Each row has a name. After each piece below comes the name of the row it's from, unless a question asks for something else. Each question is about the rows just above it. Places in a row count from 0.

Q_240: [ -48   59  -39  -18  -49  -62  -35   20  -40   11  -69 -102    0   77
  -48   11   11]
Q_206: [-73 -14 -16  90 -56 -42 -33  -4 -56  48 -60   3 -24  50 -72 -37  78]
Q_627: [ 74 -22  51  90 -56 -41  10  -4   3  -7  73  35 -27 -84  29  -3 -33]
Go on from [ 90 -56 -42 -33  -4] to the end of its row.	[-56  48 -60   3 -24  50 -72 -37  78]
At which places does Q_240 hold [11]?	9 15 16

Q_766: [ 81  40  24 -35  48]
Q_281: [ 68  63  27 -24  78]
Q_922: [96 52 13 17 -5]
Q_624: [-71 -64 -21 -39 -27]
Q_336: [-71  -1 -49 -61  25]
Q_762: [69 30 13 26 51]
Q_272: [ 93  36 -23  35 -36]
Q_488: [-49 -61  -1 -71  24]
Q_12: [82 -8 13 26 51]
Q_116: [ 83  -8 -26 -37 -47]
Q_78: [ 68  41  27 -24  78]
[ -1 -49 -71 -61  24] is which row reordered?	Q_488
After [83 -8], its row goes on with	[-26 -37 -47]
Print row Q_272.	[ 93  36 -23  35 -36]

Q_176: [-16  67  67  54   9  67   8   9   9]
Q_470: [ 42  68   8   8   9  67   2  50 -24]
Q_683: [-16  67   8   8   9  67  54  67   9]
Q_255: [-64  10 -63   4 -67 -57   6 -43 -67]
Places of [-64] in row Q_255:	0
The rest of the row after [  4 -67 -57]:	[  6 -43 -67]
Every place of [9] in Q_176:	4 7 8
[-16   8   9   9   9  54  67  67  67] is which row reordered?	Q_176
After [67  8  8  9 67], its row goes on with	[54 67  9]
Print row Q_255.	[-64  10 -63   4 -67 -57   6 -43 -67]

Q_422: [ 27  45 -49 -12 -11 -24 -26  40  10  83 -74 -37  60 -41 -90]
Q_19: [ 21 -35 -66 -12 -12 -12  22  21 -12   0  21  56  21  96  21]
Q_562: [-88  25  37 -32   0  22  58   6 -52  73  71   5  40  48  21]
Every place of [21] in Q_19:	0 7 10 12 14
Go on from [ 22  21 -12   0  21] to the end of its row.	[56 21 96 21]
[-37  60 -41 -90  27  45 -49 -12 -11 -24 -26  40  10  83 -74] is which row reordered?	Q_422

Q_434: [ 95  89   8  76 -33]
Q_670: [ -6 -96  54 101 -77]
Q_965: [  26  102  -10 -111   61]
Q_928: [ 103  -58    9   76 -111]
Q_27: [ -13    6   49 -116  -48]
Q_341: [ 94 -61  77  65 102]
Q_671: [-102   95  -80  -61  -75]
Q_983: [-47  93  99  66 -89]
Go on from [ 8 76] to the end of its row.	[-33]
Print row Q_983.	[-47  93  99  66 -89]
Print row Q_671.	[-102   95  -80  -61  -75]

Q_652: [ 6 -6 14  6]
Q_384: [83 -2 83 83]
Q_409: [-59 -54 -12  69]
Q_530: [ 61  78  -2 -62]
Q_666: [14 -6  6  5]
Q_6: [14 -6  7  6]
Put [ 6  6 -6 14] back in order: which row is it?	Q_652
Every place of [83] in Q_384:	0 2 3
Which row holds these entries in another order? [83 83 -2 83]	Q_384
Put [-59 -12  69 -54] back in order: which row is it?	Q_409
Put [ 6  5 14 -6] back in order: which row is it?	Q_666
Print row Q_530.	[ 61  78  -2 -62]

Q_831: [-33  -7 -11 -21  82 -78  34 -40  92]
Q_512: [-30  62 -33  -7 -11 -21  82 -78  34]
Q_345: [-11 -21  82 -78  34 -40  92 -59  46]
Q_927: [  2 -30  62 -33  -7 -11 -21  82 -78]
Q_149: [ 62 -33  -7 -11 -21  82 -78  34 -40]
Q_381: [-21  82 -78  34 -40  92 -59  46  13]
Q_833: [ 24   2 -30  62 -33  -7 -11 -21  82]
Print row Q_512.	[-30  62 -33  -7 -11 -21  82 -78  34]
Print row Q_927.	[  2 -30  62 -33  -7 -11 -21  82 -78]

Q_65: [ 17  23  32  20 -51 -60 -10  38  43 -10]
Q_417: [  0  24  37  21 -52 -62 -22  40  50 -86]
Q_36: [ -9  30  47  24 -56 -66 -34  41  53 -90]
Q_323: [ 43  17  22  20 -57 -64   2  41  35 -98]
Q_121: [-52  28  47  23 -54 -63 -34  40  53 -88]
Q_440: [ 43  17  22  20 -57 -64  26  41  35 -98]
Q_403: [  9  25  37  21 -52 -61 -22  38  43 -89]
Print row Q_417.	[  0  24  37  21 -52 -62 -22  40  50 -86]
[-98  43  17  22  20 -57 -64   2  41  35] is which row reordered?	Q_323
Go on from [40 53] to the end of its row.	[-88]
The rest of the row after [ 25  37  21 -52]:	[-61 -22  38  43 -89]
At which places does Q_65 hold [-51]?	4

